Here is a tiny trained network, its code and every weight. The questions are about switching its units off for an input and a class, where a switched-off unit gives its printed mean instead of its output.

import numpy as np


def w(rows, s, z=0):
    codes = np.array(rows[::2]) - 128.0
    scale = np.full(codes.shape[1], s)
    scale[-1] = z or s
    return codes * scale


def f(y):
    return y / 2 * (1 + np.tanh(0.7978845608 * (y + 0.044715 * y**3)))


def log_softmax(a):
    a = a - a.max(-1, keepdims=True)
    return a - np.log(np.exp(a).sum(-1, keepdims=True))


def net(x, mask):
    res = np.array(x, float).reshape(1, 5) / 4 @ E
    y = f(res @ A[0][:, :-1].T + A[0][:, -1])
    res = res + np.where(mask, y, B[0][:, -1]) @ B[0][:, :-1]
    return log_softmax(res[-1] @ U[:, :-1].T + U[:, -1])


A, B = {}, {}
E = w([
[85,186,139,90,122],'x0',
[244,2,68,228,222],'x1',
[142,129,122,118,128],'x2',
[180,223,90,226,120],'x3',
[130,128,129,129,133],'x4',
],0.0059)
A[0] = w([
[98,91,133,83,182,17],'N0',
[244,7,103,253,255,160],'N1',
[187,202,104,234,85,47],'N2',
[172,218,108,245,111,55],'N3',
[184,44,85,173,226,216],'N4',
[72,30,151,139,100,29],'N5',
[113,119,192,176,132,2],'N6',
[89,31,155,40,199,54],'N7',
[136,245,63,247,150,85],'N8',
[108,40,182,56,193,35],'N9',
],0.0057,0.0055)
B[0] = w([
[237,22,124,44,78,113],'N0',
[30,212,196,74,127,255],'N1',
[208,18,181,41,160,142],'N2',
[199,4,183,3,186,148],'N3',
[45,224,144,130,126,224],'N4',
[212,48,217,90,72,117],'N5',
[206,80,62,154,28,106],'N6',
[220,46,226,110,132,139],'N7',
[156,48,216,19,224,163],'N8',
[232,50,139,35,136,131],'N9',
],0.007,0.0078)
U = w([
[49,231,153,88,89,109],'0',
[73,195,130,132,112,161],'1',
[91,174,112,170,110,245],'2',
[97,156,103,156,119,241],'3',
[171,79,179,59,129,160],'4',
[148,126,34,206,92,10],'5',
[253,11,21,210,32,3],'6',
],0.0067,0.006)

Each question gives the input, the list of numbers given to net, and the class t.
The units are the neurons (one row each of A and B). Each row of codes is followed by its name. A weight is (code - 128) times the scale printed after its matrix; where a second scale follows, it is the last column's (A, B and U).
mask holds one flag per neuron, in row order. A switched-off neuron (its flag False) gives its mean, the last column of its row in B, instead of its output. The means were averaged over made-up inputs and are rounded, as every weight is.
A unit's drop is (log p(t) with every unit on - log p(t) with that unit switched off) / (log p(t) with every unit on - log p(t) with every unit switched off).
The circuit of an input: a set's keep is (log p(t) with only the set's units on - log p(t) with every unit switched off) / (log p(t) with every unit on - log p(t) with every unit switched off). Starting from all 10 units, units are removed one at a time, each time the one whose removal leaves the highest keep (on an exact tie, the one counted first), for as long as the keep stays at least 0.8.
circuit, biggest first: the units of the circuit, biggest drop first
top k neurons: the k neurons with the biggest drops, biggest first
drop of u: that unit's drop, to one decimal
input [-2,7,-3,-3,-6], class 0: circuit, biggest first -> (N1; N4)
input [-1,-2,4,5,0], class 4: circuit, biggest first -> (N4; N1; N8)
input [4,8,-6,8,-6], class 0: circuit, biggest first -> (N1)
input [3,7,4,-1,-2], class 0: circuit, biggest first -> (N1; N4)
input [-5,-6,7,-8,1], class 4: top 4 neurons -> (N4; N7; N1; N9)
input [-5,7,-1,4,2], class 0: drop of N1 -> 0.6
input [-2,-5,3,7,1], class 4: drop of N4 -> 0.2
input [5,-3,5,-8,0], class 4: drop of N4 -> 0.3
input [-4,7,-6,1,6], class 0: drop of N9 -> 0.0
input [1,7,5,0,-4], class 0: circuit, biggest first -> (N1; N4)
